Below is a small trained network, with its code and all its weights. Each question gives an input and a class and asks what happens when units are switched off, that is, made to give their printed mean instead of their output.

import numpy as np


def w(rows, s, z=0):
    codes = np.array(rows[::2]) - 128.0
    scale = np.full(codes.shape[1], s)
    scale[-1] = z or s
    return codes * scale


def norm(h):
    return h / np.sqrt((h * h).mean(-1, keepdims=True) + 1e-5)


def f(y):
    return y / 2 * (1 + np.tanh(0.7978845608 * (y + 0.044715 * y**3)))


def log_softmax(a):
    a = a - a.max(-1, keepdims=True)
    return a - np.log(np.exp(a).sum(-1, keepdims=True))


def net(x, mask):
    res = np.array(x, float).reshape(1, 2) / 4 @ E
    u = 0
    for l in range(3):
        y = f(norm(res) @ A[l][:, :-1].T + A[l][:, -1])
        res = res + np.where(mask[u : u + 12], y, B[l][:, -1]) @ B[l][:, :-1]
        u += 12
    return log_softmax(norm(res)[-1] @ U[:, :-1].T + U[:, -1])


A, B = {}, {}
E = w([
[122,5,144,160],'x0',
[44,108,19,133],'x1',
],0.0025)
A[0] = w([
[134,137,123,169,128],'L0N0',
[239,142,250,174,99],'L0N1',
[169,112,157,91,85],'L0N2',
[123,152,140,106,3],'L0N3',
[148,146,148,122,37],'L0N4',
[182,145,227,193,72],'L0N5',
[34,107,76,172,153],'L0N6',
[110,123,140,84,127],'L0N7',
[91,123,128,148,153],'L0N8',
[129,108,139,58,117],'L0N9',
[80,94,133,136,138],'L0N10',
[114,83,124,157,159],'L0N11',
],0.0024,0.0038)
B[0] = w([
[126,127,130,120,128],'L0N0',
[89,110,94,48,170],'L0N1',
[95,119,123,110,75],'L0N2',
[4,62,127,207,4],'L0N3',
[25,82,107,179,25],'L0N4',
[80,113,118,72,93],'L0N5',
[159,132,167,51,224],'L0N6',
[131,128,127,137,126],'L0N7',
[160,140,135,101,176],'L0N8',
[117,129,122,137,111],'L0N9',
[148,147,125,103,159],'L0N10',
[149,157,118,106,200],'L0N11',
],0.0032,0.0012)
A[1] = w([
[124,130,137,139,150],'L1N0',
[96,122,131,142,21],'L1N1',
[130,95,169,213,28],'L1N2',
[158,132,143,133,57],'L1N3',
[175,157,108,99,197],'L1N4',
[28,110,47,113,90],'L1N5',
[50,117,59,154,75],'L1N6',
[110,15,133,199,50],'L1N7',
[113,82,175,207,6],'L1N8',
[81,2,154,172,52],'L1N9',
[137,108,118,64,109],'L1N10',
[154,188,105,97,195],'L1N11',
],0.0051,0.0012)
B[1] = w([
[116,127,126,115,125],'L1N0',
[154,156,138,120,77],'L1N1',
[100,189,147,95,93],'L1N2',
[118,113,109,102,130],'L1N3',
[105,91,119,147,240],'L1N4',
[219,139,254,49,159],'L1N5',
[245,135,206,48,128],'L1N6',
[62,153,166,218,189],'L1N7',
[114,215,149,122,95],'L1N8',
[51,165,170,211,200],'L1N9',
[110,119,104,163,177],'L1N10',
[82,85,150,170,249],'L1N11',
],0.004,0.0019)
A[2] = w([
[103,254,95,139,4],'L2N0',
[203,115,198,19,5],'L2N1',
[118,163,107,90,131],'L2N2',
[124,123,137,117,110],'L2N3',
[153,206,218,116,65],'L2N4',
[54,149,85,174,91],'L2N5',
[149,181,100,92,145],'L2N6',
[121,134,123,69,94],'L2N7',
[117,228,108,132,93],'L2N8',
[149,131,136,148,87],'L2N9',
[112,87,82,113,91],'L2N10',
[121,218,108,130,92],'L2N11',
],0.0055,0.0021)
B[2] = w([
[74,142,197,214,159],'L2N0',
[196,114,235,2,249],'L2N1',
[145,106,160,166,129],'L2N2',
[120,136,130,124,118],'L2N3',
[110,74,9,125,171],'L2N4',
[187,83,158,72,184],'L2N5',
[120,43,171,168,162],'L2N6',
[136,122,158,143,113],'L2N7',
[66,63,185,207,154],'L2N8',
[95,110,128,93,113],'L2N9',
[146,116,74,192,136],'L2N10',
[57,64,195,210,144],'L2N11',
],0.0032,0.0017)
U = w([
[64,101,183,227,190],'0',
[178,116,178,50,192],'1',
[143,104,9,143,178],'2',
[110,183,105,125,30],'3',
[109,154,107,124,48],'4',
[99,157,106,118,33],'5',
[96,175,103,117,2],'6',
],0.016,0.0086)

Each question gives the input, the list of numbers given to net, and the class t.
The units are the neurons (one row each of A and B). Each row of codes is followed by its name. A weight is (code - 128) times the scale printed after its matrix; where a second scale follows, it is the last column's (A, B and U).
mask holds one flag per neuron, layer by layer. A switched-off neuron (its flag False) gives its mean, the last column of its row in B, instead of its output. The means were averaged over made-up inputs and are rounded, as every weight is.
A unit's drop is (log p(t) with every unit on - log p(t) with that unit switched off) / (log p(t) with every unit on - log p(t) with every unit switched off).
The circuit of an input: a set's keep is (log p(t) with only the set's units on - log p(t) with every unit switched off) / (log p(t) with every unit on - log p(t) with every unit switched off). Starting from the 12 units with the biggest drops (on a tie, the unit counted first), units are removed one at a time, each time the one whose removal leaves the highest keep (on an exact tie, the one counted first), for as long as the keep stays at least 0.8.
units of the circuit, in order: the units of the circuit, biggest drop first
k most important neurons: the k neurons with the biggest drops, biggest first
k most important neurons of layer l: the k neurons of layer l with the biggest drops, biggest first
drop of u: that unit's drop, to one decimal
input [6,8], class 1: units of the circuit, in order => L1N6, L1N5
input [4,8], class 1: units of the circuit, in order => L1N5
input [0,-3], class 2: 3 most important neurons => L1N5, L0N1, L1N6
input [-8,-8], class 0: 3 most important neurons of layer 1 => L1N5, L1N6, L1N11
input [2,3], class 2: 2 most important neurons of layer 0 => L0N6, L0N1
input [3,-2], class 2: 2 most important neurons => L1N5, L2N1
input [-2,-3], class 2: 3 most important neurons => L1N5, L1N6, L0N6
input [-3,0], class 2: 3 most important neurons of layer 1 => L1N11, L1N9, L1N7
input [-4,-4], class 0: 2 most important neurons => L1N5, L1N6
input [7,8], class 1: 2 most important neurons of layer 1 => L1N6, L1N5
input [4,5], class 1: 2 most important neurons => L1N6, L1N5
input [3,2], class 2: 2 most important neurons => L0N6, L0N11
input [-6,6], class 0: 3 most important neurons => L0N1, L2N11, L2N8
input [1,-3], class 2: drop of L1N5 => 0.8
input [-3,8], class 1: drop of L1N5 => 0.4
input [-8,6], class 0: drop of L0N1 => 0.0
input [0,8], class 1: drop of L1N5 => 0.1
